Here is a tiny trained network, its code and every weight. The questions are about switching its units off for an input and a target symbol, where a switched-off unit gives its printed mean instead of its output.

import numpy as np


def w(rows, s, z=0):
    codes = np.array(rows[::2]) - 128.0
    scale = np.full(codes.shape[1], s)
    scale[-1] = z or s
    return codes * scale


def norm(h):
    return h / np.sqrt((h * h).mean(-1, keepdims=True) + 1e-5)


def f(y):
    return y / 2 * (1 + np.tanh(0.7978845608 * (y + 0.044715 * y**3)))


def softmax(a):
    e = np.exp(a - a.max(-1, keepdims=True))
    return e / e.sum(-1, keepdims=True)


def log_softmax(a):
    a = a - a.max(-1, keepdims=True)
    return a - np.log(np.exp(a).sum(-1, keepdims=True))


def net(x, mask):
    ids = ['ΓΔΘΛΞΦαβεζημπστω'.index(c) for c in x.split()]
    T = len(ids)
    res = E[ids] + P[:T]
    u = 0
    for l in range(2):
        r = norm(res)
        for j in range(3):
            rows = slice(3 * j, 3 * j + 3)
            q, k, v = (r @ M[l][rows].T for M in (Q, K, V))
            z = softmax(np.where(np.tri(T) > 0, q @ k.T / 3**0.5, -1e9)) @ v
            o = O[l][rows]
            res = res + np.where(mask[u + j], z, o[:, -1]) @ o[:, :-1]
        u += 3
        y = f(norm(res) @ A[l][:, :-1].T + A[l][:, -1])
        res = res + np.where(mask[u : u + 16], y, B[l][:, -1]) @ B[l][:, :-1]
        u += 16
    return log_softmax(norm(res)[-1] @ U[:, :-1].T + U[:, -1])


Q, K, V, O, A, B = {}, {}, {}, {}, {}, {}
E = w([
[99,142,128,130,145,145],'Γ',
[137,74,128,150,106,128],'Δ',
[162,108,55,169,179,153],'Θ',
[109,136,138,133,121,164],'Λ',
[98,131,158,102,178,131],'Ξ',
[71,129,139,113,165,124],'Φ',
[120,141,127,128,76,98],'α',
[159,131,146,110,148,172],'β',
[152,139,88,157,63,132],'ε',
[114,41,5,119,175,153],'ζ',
[102,130,142,128,123,158],'η',
[75,143,217,131,149,81],'μ',
[112,138,95,55,96,85],'π',
[176,120,96,120,185,137],'σ',
[129,131,77,218,107,96],'τ',
[120,140,160,191,144,104],'ω',
],0.029)
P = w([
[254,152,187,118,89,72],'0',
[64,111,29,131,51,158],'1',
[59,122,38,130,66,148],'2',
[60,114,40,130,86,142],'3',
[60,109,52,122,91,139],'4',
[60,109,50,115,100,134],'5',
[59,103,61,115,107,127],'6',
[52,106,55,107,103,131],'7',
[62,109,56,117,105,130],'8',
],0.0058)
Q[0] = w([
[45,123,82,49,158,202],'0.h0',
[165,203,154,124,35,2],'0.h0',
[63,136,116,157,45,23],'0.h0',
[71,182,78,71,143,164],'0.h1',
[132,141,38,134,174,102],'0.h1',
[100,83,109,230,96,178],'0.h1',
[171,84,135,166,17,115],'0.h2',
[135,126,103,238,131,94],'0.h2',
[177,134,136,95,128,217],'0.h2',
],0.0082)
K[0] = w([
[152,179,113,137,141,115],'0.h0',
[105,42,87,165,111,156],'0.h0',
[133,8,79,46,86,78],'0.h0',
[163,217,166,67,130,75],'0.h1',
[104,107,138,179,70,123],'0.h1',
[164,73,150,159,106,95],'0.h1',
[97,58,111,111,114,135],'0.h2',
[145,29,128,149,101,91],'0.h2',
[119,195,108,120,131,159],'0.h2',
],0.011)
V[0] = w([
[105,112,113,129,114,137],'0.h0',
[156,2,158,150,105,114],'0.h0',
[142,178,131,78,93,120],'0.h0',
[100,152,96,125,155,129],'0.h1',
[147,146,98,118,174,90],'0.h1',
[141,69,148,112,119,129],'0.h1',
[166,164,160,168,116,106],'0.h2',
[176,91,157,162,127,136],'0.h2',
[118,95,136,83,118,85],'0.h2',
],0.0097)
O[0] = w([
[153,56,148,105,72,80,137],'0.h0',
[166,55,148,156,215,66,1],'0.h0',
[164,158,106,149,152,84,201],'0.h0',
[153,87,3,189,67,83,165],'0.h1',
[128,183,109,105,198,148,77],'0.h1',
[132,135,137,102,178,127,90],'0.h1',
[155,157,103,115,84,201,23],'0.h2',
[97,67,201,161,97,78,9],'0.h2',
[92,73,161,150,112,103,111],'0.h2',
],0.0061,0.002)
A[0] = w([
[126,95,162,142,196,183,96],'0.n0',
[135,162,141,163,101,85,139],'0.n1',
[111,97,211,207,143,118,93],'0.n2',
[170,74,94,83,106,133,94],'0.n3',
[82,97,137,113,143,100,157],'0.n4',
[224,144,100,117,114,158,110],'0.n5',
[149,23,119,132,109,104,169],'0.n6',
[209,45,118,137,93,67,141],'0.n7',
[132,132,69,185,206,154,121],'0.n8',
[106,74,86,155,113,132,100],'0.n9',
[114,164,66,94,141,86,168],'0.n10',
[235,146,144,4,119,147,2],'0.n11',
[115,100,83,96,122,81,89],'0.n12',
[169,164,136,119,123,167,83],'0.n13',
[106,109,111,136,111,189,75],'0.n14',
[217,91,79,105,129,194,75],'0.n15',
],0.011,0.0032)
B[0] = w([
[118,166,68,133,70,205,183],'0.n0',
[122,199,68,118,30,155,159],'0.n1',
[2,206,62,121,50,101,159],'0.n2',
[50,164,75,149,101,10,156],'0.n3',
[206,147,101,183,76,126,207],'0.n4',
[110,27,144,154,117,103,165],'0.n5',
[81,199,168,158,248,73,191],'0.n6',
[58,138,219,127,190,72,215],'0.n7',
[145,79,189,44,134,126,227],'0.n8',
[117,127,132,117,184,183,191],'0.n9',
[147,103,189,134,70,174,253],'0.n10',
[191,58,49,121,194,135,152],'0.n11',
[96,156,23,169,101,233,180],'0.n12',
[81,72,86,130,113,93,131],'0.n13',
[165,127,148,71,204,75,191],'0.n14',
[144,14,81,190,178,73,185],'0.n15',
],0.0057,0.0043)
Q[1] = w([
[175,169,78,74,98,113],'1.h0',
[108,113,177,71,138,179],'1.h0',
[97,114,124,107,127,190],'1.h0',
[110,114,180,89,171,184],'1.h1',
[168,125,82,201,78,46],'1.h1',
[125,107,93,155,79,50],'1.h1',
[154,66,188,100,187,185],'1.h2',
[148,182,100,210,76,8],'1.h2',
[166,121,93,165,106,160],'1.h2',
],0.014)
K[1] = w([
[161,107,64,86,105,166],'1.h0',
[136,121,199,150,121,168],'1.h0',
[110,133,215,118,91,160],'1.h0',
[184,185,244,168,140,147],'1.h1',
[56,133,61,120,135,109],'1.h1',
[10,140,47,80,158,99],'1.h1',
[221,101,157,179,125,173],'1.h2',
[32,87,17,92,136,119],'1.h2',
[133,112,72,149,67,152],'1.h2',
],0.012)
V[1] = w([
[145,93,179,114,129,127],'1.h0',
[120,107,140,122,198,194],'1.h0',
[133,194,134,130,175,101],'1.h0',
[61,185,107,73,131,2],'1.h1',
[69,137,65,85,186,164],'1.h1',
[107,116,183,215,164,174],'1.h1',
[170,220,127,165,146,121],'1.h2',
[79,132,199,102,73,151],'1.h2',
[242,196,199,120,192,141],'1.h2',
],0.0099)
O[1] = w([
[96,141,95,117,50,21,74],'1.h0',
[97,115,124,162,111,151,169],'1.h0',
[95,37,164,149,71,141,114],'1.h0',
[48,241,15,95,184,86,192],'1.h1',
[167,225,147,28,253,75,194],'1.h1',
[231,187,248,253,104,105,68],'1.h1',
[35,88,241,138,182,178,127],'1.h2',
[167,90,185,114,34,111,231],'1.h2',
[30,115,167,120,130,94,3],'1.h2',
],0.0065,0.0043)
A[1] = w([
[101,157,98,136,166,72,157],'1.n0',
[159,121,127,247,74,53,99],'1.n1',
[83,146,99,202,84,135,26],'1.n2',
[76,129,121,87,56,163,252],'1.n3',
[130,128,122,71,203,120,64],'1.n4',
[150,193,105,193,163,117,72],'1.n5',
[148,143,95,89,167,105,40],'1.n6',
[184,29,46,114,133,127,53],'1.n7',
[232,129,72,124,153,92,213],'1.n8',
[91,200,133,102,130,76,220],'1.n9',
[108,77,85,53,78,70,103],'1.n10',
[137,124,79,193,194,154,105],'1.n11',
[147,183,130,88,74,31,7],'1.n12',
[132,138,86,153,90,126,40],'1.n13',
[194,49,147,168,137,106,126],'1.n14',
[60,114,131,114,176,84,95],'1.n15',
],0.014,0.0036)
B[1] = w([
[97,121,177,75,104,169,179],'1.n0',
[82,108,70,101,158,158,164],'1.n1',
[154,88,205,124,113,134,160],'1.n2',
[142,150,107,141,156,70,254],'1.n3',
[160,95,108,145,107,103,180],'1.n4',
[141,164,151,132,102,193,153],'1.n5',
[143,122,185,88,95,161,157],'1.n6',
[100,94,114,131,168,60,199],'1.n7',
[31,147,169,133,137,142,209],'1.n8',
[143,73,115,111,50,119,208],'1.n9',
[197,174,132,181,160,193,175],'1.n10',
[197,105,159,77,155,73,172],'1.n11',
[142,153,145,145,250,108,160],'1.n12',
[139,150,154,206,102,169,146],'1.n13',
[127,169,66,111,153,186,162],'1.n14',
[125,67,87,140,154,163,177],'1.n15',
],0.012,0.0096)
U = w([
[175,77,84,126,222,128,119],'Γ',
[55,60,150,92,139,116,156],'Δ',
[207,129,164,97,176,159,138],'Θ',
[143,116,216,178,165,129,145],'Λ',
[193,78,72,122,76,194,118],'Ξ',
[81,217,163,132,167,126,254],'Φ',
[212,183,97,179,143,95,166],'α',
[159,59,127,206,94,80,85],'β',
[65,142,56,205,134,158,58],'ε',
[121,161,197,37,113,178,143],'ζ',
[202,89,133,61,77,92,125],'η',
[113,160,183,122,111,15,112],'μ',
[121,182,43,50,112,136,124],'π',
[114,122,70,131,65,51,80],'σ',
[135,121,156,151,162,251,99],'τ',
[104,141,171,163,25,135,149],'ω',
],0.018,0.0051)

Each question gives the input, a string of symbols that net reads in full, and the target symbol t.
The units are the heads (3 rows each of Q, K, V and O) and the neurons (one row each of A and B). Each row of codes is followed by its name. A weight is (code - 128) times the scale printed after its matrix; where a second scale follows, it is the last column's (O, A, B and U).
mask holds one flag per unit, layer by layer, with each layer's heads first. A switched-off unit (its flag False) gives its mean, the last column of its rows in O or B, instead of its output. The means were averaged over made-up inputs and are rounded, as every weight is.
A unit's drop is (log p(t) with every unit on - log p(t) with that unit switched off) / (log p(t) with every unit on - log p(t) with every unit switched off).
The circuit of an input: a set's keep is (log p(t) with only the set's units on - log p(t) with every unit switched off) / (log p(t) with every unit on - log p(t) with every unit switched off). Starting from the 12 units with the biggest drops (on a tie, the unit counted first), units are removed one at a time, each time the one whose removal leaves the highest keep (on an exact tie, the one counted first), for as long as the keep stays at least 0.8.
units of the circuit, in order: the units of the circuit, biggest drop first
unit that matters most: the unit with the biggest drop
k most important neurons of layer l: the k neurons of layer l with the biggest drops, biggest first
which heads matter: for each layer, one digit per head in row order, 1 if its drop is at least 0.15 and else 0, layers parted by /
input ω Ξ Ξ β α Λ ω Ξ, target Φ: 3 most important neurons of layer 0 -> (0.n0 0.n2 0.n10)
input π Φ Λ τ, target Φ: units of the circuit, in order -> (1.n8 1.h1)
input Φ Ξ Ξ α ε Ξ, target μ: unit that matters most -> 0.h0
input α α μ Δ Ξ η α, target Δ: which heads matter -> 100 / 000
input ω ζ α Φ, target Φ: which heads matter -> 111 / 111
input ζ Ξ ζ Ξ α Λ Δ, target Δ: units of the circuit, in order -> (1.n0 0.n6)
input Φ Γ Ξ α α σ η ε, target Φ: units of the circuit, in order -> (1.n8 1.h1)
input Γ Ξ Γ Γ π α Ξ Ξ, target π: which heads matter -> 100 / 000
input Λ Γ Ξ Γ ω α Λ, target Ξ: which heads matter -> 000 / 010
input ζ Λ Ξ π Δ η Ξ η, target ζ: which heads matter -> 010 / 011
input π Ξ π Ξ Ξ π α α τ, target π: which heads matter -> 000 / 010
input Φ Γ ζ η, target μ: which heads matter -> 100 / 011
input Ξ Ξ Ξ ω, target ω: 2 most important neurons of layer 1 -> (1.n2 1.n9)
input η π Γ η ε η Λ, target α: unit that matters most -> 0.n2
input ε Ξ Φ η η β Ξ Ξ η, target β: which heads matter -> 000 / 010
input η α μ Δ ω, target Δ: which heads matter -> 100 / 000
input Ξ Λ σ ζ μ α τ Γ, target Δ: which heads matter -> 000 / 001
input ω Θ Δ Ξ Ξ, target Φ: 3 most important neurons of layer 0 -> (0.n0 0.n2 0.n15)
input Ξ ζ η α, target ζ: which heads matter -> 000 / 000
input α α α Ξ σ Ξ Ξ α Ξ, target ε: which heads matter -> 000 / 010
input Ξ Δ Δ π Ξ η η ω, target π: units of the circuit, in order -> (1.h1)
input α α ε η Ξ Δ, target Δ: 2 most important neurons of layer 0 -> (0.n6 0.n7)
input η η σ ε α π Λ, target α: which heads matter -> 011 / 010
input α β Γ Γ, target ε: 2 most important neurons of layer 0 -> (0.n1 0.n6)
input τ Δ Ξ ζ Λ π Φ, target Λ: 2 most important neurons of layer 0 -> (0.n3 0.n4)
input τ π Δ ζ ε Ξ σ η α, target ζ: 2 most important neurons of layer 1 -> (1.n0 1.n5)
input ε Δ η α ω ε, target Δ: unit that matters most -> 0.h0
input η α Ξ ζ Λ ε τ, target ζ: which heads matter -> 000 / 000
